Small tables with named rows and columns. After each table, cells are looked up by row and column.

pir:
,tek,gugiva,migi,rozud,bub,pilapo,nurugiz
vefav,0.6,0.7,0.3,0.2,0.1,0.7,0.2
vomobu,0.1,0.8,0.3,0.7,0.4,0.9,0.1
fof,0.4,0.3,0.8,0.1,0.2,0.7,0.3
did,0.6,0.4,0.1,0.3,0.2,0.1,0.7
mib,0.5,0.2,0.2,0.3,0.1,0.6,0.1
lipozi,0.1,0.1,0.3,0.6,0.6,0.8,0.4
dumi,0.6,0.7,0.0,0.4,0.3,0.6,0.8
zanir,0.8,0.3,0.5,0.8,0.1,0.6,0.3
kiporaf,0.2,0.7,0.8,0.9,0.1,0.2,0.2

lipozi, gugiva -> 0.1
lipozi, tek -> 0.1
did, migi -> 0.1
fof, nurugiz -> 0.3
did, pilapo -> 0.1
kiporaf, nurugiz -> 0.2
fof, tek -> 0.4
vomobu, rozud -> 0.7

meked =
|  | zisa | lok | zorup | fugefe | nakure |
|---|---|---|---|---|---|
| fer | 73604 | 55147 | 46245 | 44470 | 68325 |
| bipi | 92335 | 79370 | 49292 | 20625 | 93769 |
| vemu | 77596 | 58690 | 47884 | 41862 | 72393 |
| ratile | 64459 | 48170 | 44924 | 49029 | 56839 |

What is the nakure of vemu in meked? 72393
What is the zisa of ratile in meked? 64459
What is the lok of vemu in meked? 58690
What is the fugefe of bipi in meked? 20625
What is the lok of ratile in meked? 48170
What is the nakure of fer in meked? 68325
What is the fugefe of vemu in meked? 41862
What is the zorup of bipi in meked? 49292
What is the nakure of ratile in meked? 56839
What is the nakure of bipi in meked? 93769
What is the zisa of fer in meked? 73604
What is the lok of bipi in meked? 79370
What is the lok of fer in meked? 55147
What is the fugefe of ratile in meked? 49029
What is the fugefe of fer in meked? 44470
What is the zorup of ratile in meked? 44924
What is the zisa of bipi in meked? 92335

luvufe.csv
,tebunen,kanisis,kom,zon,dira,zer,bez
tib,68,78,82,106,128,93,101
bot,97,116,155,81,162,119,69
kadone,94,148,157,138,94,146,168
pip,119,125,171,96,72,136,97
duguk,135,50,182,159,129,124,73
pib,100,109,105,106,58,109,96
milomi,194,162,103,106,98,131,163
bigunul,161,177,104,97,120,136,195
lebud,135,124,152,98,58,137,142
doku,65,165,81,90,131,107,115
gilemi,135,181,109,170,78,135,166

What is the tebunen of milomi in luvufe? 194
What is the bez of duguk in luvufe? 73
What is the dira of pip in luvufe? 72
What is the zon of pip in luvufe? 96
What is the bez of bot in luvufe? 69
What is the kanisis of tib in luvufe? 78
Which row has the largest zer? kadone

lilesug =
columns: vurin, dakotu
ropu: [868, 806]
tov: [261, 805]
kis: [390, 758]
guvipu: [422, 67]
gik: [752, 747]
gepapi: [595, 430]
tid: [274, 783]
valilaz: [750, 745]
pufepag: [712, 711]
miv: [739, 733]
gakete: [320, 770]
zud: [694, 564]

vurin of ropu = 868
vurin of valilaz = 750
dakotu of zud = 564
vurin of zud = 694
dakotu of gakete = 770
dakotu of tid = 783
vurin of miv = 739
dakotu of ropu = 806
vurin of gepapi = 595
vurin of tid = 274
dakotu of valilaz = 745
Row with the largest vurin: ropu

kov.tsv
	dirirog	baso	mam	mesum	gom	rosuniv
sak	149	140	183	163	33	187
zubepu	54	148	103	82	120	160
gul	106	157	161	131	48	196
mimezi	87	160	146	115	62	194
musogo	51	138	91	81	142	143
lemo	54	126	82	84	162	124
tebida	171	128	190	177	34	175
vover	71	160	132	101	79	186
zifek	60	157	118	89	99	175
toban	127	150	173	147	38	194

dirirog of tebida = 171
rosuniv of zifek = 175
dirirog of zubepu = 54
baso of vover = 160
mam of gul = 161
rosuniv of lemo = 124
baso of toban = 150
gom of mimezi = 62
rosuniv of gul = 196
mesum of tebida = 177
gom of zifek = 99
dirirog of toban = 127
dirirog of gul = 106
mesum of mimezi = 115
mam of sak = 183
baso of sak = 140
mam of lemo = 82
Which row has the largest mesum? tebida

geb =
	dus	bos	dese	gevimen
vif	109	106	193	126
gunopo	144	62	120	158
lakuvi	74	98	94	94
fumer	18	114	160	111
divub	86	31	77	113
pifezeg	69	66	32	88

gevimen of vif = 126
dus of lakuvi = 74
dese of lakuvi = 94
gevimen of lakuvi = 94
bos of divub = 31
dus of divub = 86
dus of gunopo = 144
dus of vif = 109
gevimen of fumer = 111
dese of vif = 193
gevimen of gunopo = 158
dese of fumer = 160
bos of fumer = 114
dese of pifezeg = 32
bos of vif = 106
dese of gunopo = 120
bos of lakuvi = 98
dus of fumer = 18
bos of pifezeg = 66

vik:
,deto,volar
norufe,43.298,52.759
lun,22.567,63.201
limuda,67.157,27.081
ler,27.924,57.033
rofub,74.476,25.028
musoru,64.540,32.082
vavo,11.358,75.235
bonike,26.494,70.371
sif,51.610,40.285
mefaleb,36.785,33.417
nol,49.180,45.195
bisuv,46.141,46.254
nunom,38.579,52.079
dufad,96.276,5.772

deto of bisuv is 46.141
volar of musoru is 32.082
deto of vavo is 11.358
deto of rofub is 74.476
volar of rofub is 25.028
volar of norufe is 52.759

